gedog: [36 68 37 69 98 64]
gubi: [ 36  68  37  69  97 115]
zakot: [ 20 -12  37 -11 -30 -30]
Gapek: [20 68 36 69 98 81]
rest: [36 68 37 69 98]
[64]
rest: [ 37 -11]
[-30 -30]
rest: [68 37 69 98]
[64]

raf: [-12   1  48   6   4  36 -12  43   4  15 -13  63 -55  51  29 -11   4  -3
  61   7 -20  49  12 -34 -40   9  -1   3   0   2  18 -20   7]
boso: [-12   1  49   6  -8  -8  14 -59  10  35  -1  63 -54  51  18   0 -25   7
  -8 -22  49 -42  -2  -1  23  48  35 -23  22 -13 -15  -1 -23]
lan: [  15   14  -25    8    6    6  -20   20   17  -29  -40  -27    4   68
   21   -7   21  -29    9    9  -41   40   30  -17  -22    9   -1    4
 -103  -27   18  -19   29]
zeki: [  6  24  22 -10 -23   0   0 -38   4  36 -25  29 -41  68  22 -13 -40  -9
  19 -33  39  -6  16 -33  -2  78  38 -37 -15 -22 -25 -12 -11]
Gapek: [ -8  23 -34  -9   0  20 -34  19   3 -25 -25 -49   2 -67  16   5  17 -35
  17   0  -8  21  21 -13 -46  20   8   0 -99  10 -22   4  37]
rest: [68 22]
[-13 -40  -9  19 -33  39  -6  16 -33  -2  78  38 -37 -15 -22 -25 -12 -11]
rest: [-12   1  49   6]
[ -8  -8  14 -59  10  35  -1  63 -54  51  18   0 -25   7  -8 -22  49 -42
  -2  -1  23  48  35 -23  22 -13 -15  -1 -23]
rest: [ 63 -54  51]
[ 18   0 -25   7  -8 -22  49 -42  -2  -1  23  48  35 -23  22 -13 -15  -1
 -23]
rest: [-1  4]
[-103  -27   18  -19   29]
rest: [3 0]
[  2  18 -20   7]
rest: [ 18 -20]
[7]

boso: [ 74  28  33  16 -40 -51 -63  68 108 -49 -47 -29  61]
Gapek: [-99  38  38 118 -48  -2 -37 -57 -40  97 -47 -30  -1]
leg: [-51  28  33  15 -46  17  10 -66 -48  -4   1  12 -52]
zeki: [ 11 -14  17  46 -46  17  25  25  82 -49 -31  23   2]
boga: [-16 -38  59  -7 -69  25  17 -42 -38   1 -23 -17   8]
zakot: [ 11 -38  60  -7  -1   0  25  25  82 -49 -31  23  63]
rest: [-38  59  -7]
[-69  25  17 -42 -38   1 -23 -17   8]
rest: [ 28  33  15 -46  17]
[ 10 -66 -48  -4   1  12 -52]
rest: [-47 -29]
[61]
rest: [28 33 16]
[-40 -51 -63  68 108 -49 -47 -29  61]
rest: [ 33  16 -40 -51]
[-63  68 108 -49 -47 -29  61]

zakot: [-35 -30 -27 -23 -18 -16 -12 -10  -9  -7  -7  -8  -9 -13 -15 -18 -23 -27]
boga: [-35  61 -27 -23 -18 -16 -12 -10  -9  -7  -7  -8 117 -13 -15 -18 -23 -27]
leg: [-9 -5 -1 -1  0  2  2  4  8 10 13 15 16 17 17 17 16 15]
fomo: [-35  61 -27 -24 -18 -16 -12 -10  -9  -7  -7  -8 117 -73 -15 -18 -23 -27]
rest: [-1 -1  0  2]
[ 2  4  8 10 13 15 16 17 17 17 16 15]
rest: [15 16 17 17 17]
[16 15]

boga: [50 33 15 23  5 -6]
zakot: [-33  33  16  23 -27 -13]
raf: [-32  33  16  23 -27  -7]
rapuf: [ 10 -23  16 -29 -95  70]
rest: [ 16 -29]
[-95  70]
rest: [-33  33  16  23 -27]
[-13]
rest: [-32  33  16  23 -27]
[-7]
rest: [23  5]
[-6]
rest: [33 15 23  5]
[-6]
rest: [15 23]
[ 5 -6]

boso: [-18 -73 -79 -48 -91  27  66  77 -91 -70 -85  90  43 -58  62  94 -74 -74
  48 -37 -63  80]
zakot: [ 77  65  73 -36  75 -68 -74 -68  68 -69 -85 -59  18  36 -57 -61  76  48
  -1  70   4 -53]
leg: [-86  36  36 122  10  64  20  -4  23   0  13  -8 -94  61  21   9 -13  59
 -85 -60 112 -19]
fomo: [-86  36  36 122   9  64  20  -4  23 -23  13  -8 -94  61  21   9 -13  59
 103 -60 112 -19]
rest: [-74 -74]
[ 48 -37 -63  80]
rest: [122  10  64]
[ 20  -4  23   0  13  -8 -94  61  21   9 -13  59 -85 -60 112 -19]
rest: [122   9]
[ 64  20  -4  23 -23  13  -8 -94  61  21   9 -13  59 103 -60 112 -19]
rest: [-70 -85]
[ 90  43 -58  62  94 -74 -74  48 -37 -63  80]

raf: [ 20  -7 -13 -13 -67  21  47 -14  93 -24  10 -15  13   7  50  12  -9  -9
  26 -15  31  21  15  -6  -1  49  26  54  14   7 -20 -18]
gedog: [ 43 -18  42  -2 -67  21  35  12  93  -2  54 100  83 -36  24  12 -13  -3
  36  82 -10   9 -12  56  53 -27  36  17  39   7  45   3]
gubi: [ 20  40  -3   5 -81  88 119  19  93   7  -3 -37  -6 -72  77  18  33 -52
 -50 -21  51   9 -30  22  15 -84 -50 114   4  12   6  24]
zakot: [   2    9    4   -8 -125   13   59   -7   93   -6  -24  -30   27  -14
   33   37  -36   24   65   15   37   51   41  -29   -1  -65   65   17
    4   21  -16   17]
Gapek: [ -2  -2  26  -8  65  63  95  -3  93 -15  24  24  18  29  59 -43 -13 -41
 -79  -3  65 -63 -83  33  53  58 -79  90  24 -50  10  10]
boso: [ -2  -2  26  -8  65  63  95  -3  93 -15  24  24  18  29  24  12 -13  -2
  36  -3  65 -63 -83  33  15   2 -79  -7  34  16   6  17]
lan: [ -2 -39  23   1  50 -12 -49 -22  93 -15  -7   8   8  43 -29 -37  -5   2
 -31   3 -37  45 -21  -6   4  49 -31 -20 -32  12 -29 -18]
boga: [ -2  -2  26  -8  65  63  95  -3  93 -15  24  24  18  29  59 -43 -13 -19
 -22  15 -17   3 -30  11 -12   2 -22 -56  14   7  19  41]
zeki: [  2  24  -6  -1  79 -12  -1  42  93  50  -3  -7  13 -43  -2 -49  10 -58
 -79 -27  51   9 -29  22  15 -36 -79 -20  34 -19  15   6]
leg: [-34 -12   0   1 -67 -20 -25   8  93  15  24  16  37  36 -11  12 -17  19
 -12   3 -17  21   6 -18 -18  21 -12 -20 -32  16 -29   6]
fomo: [   2   24   -6   -1   79  -12   -1   42   93   50   -3   -7   13  -43
   -2  -49   10  -58  -79  -27  -10    9 -101   50   53   59  -12  -80
  -17   29   -7   20]
rest: [ 24  12 -13  -3  36]
[ 82 -10   9 -12  56  53 -27  36  17  39   7  45   3]
rest: [ 51   9 -30  22  15]
[-84 -50 114   4  12   6  24]
rest: [  -8 -125]
[ 13  59  -7  93  -6 -24 -30  27 -14  33  37 -36  24  65  15  37  51  41
 -29  -1 -65  65  17   4  21 -16  17]
rest: [ 10 -58 -79 -27 -10]
[   9 -101   50   53   59  -12  -80  -17   29   -7   20]
rest: [53 59]
[-12 -80 -17  29  -7  20]

raf: [ 98 -93 -97  41 -67 -67]
zakot: [ -29   30  123   25 -115 -104]
gedog: [-113  -93  -97   40  -29   45]
rapuf: [ 13 -57 -82   9 -63 -39]
fomo: [-88  -6  -5 -14  94 122]
rest: [-93 -97  40]
[-29  45]
rest: [ 98 -93 -97]
[ 41 -67 -67]

leg: [ -1 -27  34 -12]
zeki: [  17    4 -116    5]
gedog: [-22   6 -16 -36]
boga: [ 17   3 -57 -16]
raf: [-8 -7  1  5]
boso: [-48 -51  60   7]
Gapek: [-21 -14 -11 -31]
rapuf: [-18 -24 -47  30]
rest: [17  3]
[-57 -16]
rest: [ 17   3 -57]
[-16]
rest: [-51  60]
[7]

Gapek: [ -49 -109   70  -30   90    5]
raf: [ -49 -109   70  -31  -28    5]
leg: [ -49 -109   70  -31  -28  -79]
fomo: [ -49 -109   70  -30  -28   -3]
[ -49 -109   70  -31  -28  -79]
leg
[ -49 -109   70  -30   90    5]
Gapek
rest: [ -49 -109   70  -30  -28]
[-3]
rest: [-30 -28]
[-3]

rapuf: [-16 -19   1 -18 -15   9  45  19  29   2]
boso: [-58  24  55 -20  12 -10 -11  -5   3   6]
zakot: [-80  29  52 -28  20  25 -15 -47  28 -12]
gubi: [ 64 -32 -48  42 -44  -6  25  -2  53 -42]
leg: [-73   6   3 -20  12  -3  -3  13 -22  59]
fomo: [-22  36  22 -33  12  20 -11   7 -29  10]
Gapek: [-33  50  55 -21  12  -3  -3  13  58 -93]
zeki: [-25  18 -48  42 -45  -6 -18   4 -64  62]
boga: [ 30  24  17 -28 -22  19 -11  -5   3   6]
rest: [ 55 -21  12  -3]
[ -3  13  58 -93]
rest: [-28 -22  19 -11]
[-5  3  6]
rest: [-21  12  -3  -3]
[ 13  58 -93]
rest: [-48  42 -44  -6]
[ 25  -2  53 -42]
rest: [-33  12]
[ 20 -11   7 -29  10]

boga: [ -9 -29 -62 -20]
zeki: [ -9 -29 -61 -52]
rapuf: [-10 -29 -61 -51]
rest: [-10 -29]
[-61 -51]
rest: [-10 -29 -61]
[-51]
rest: [ -9 -29 -61]
[-52]
[-10 -29 -61 -51]
rapuf

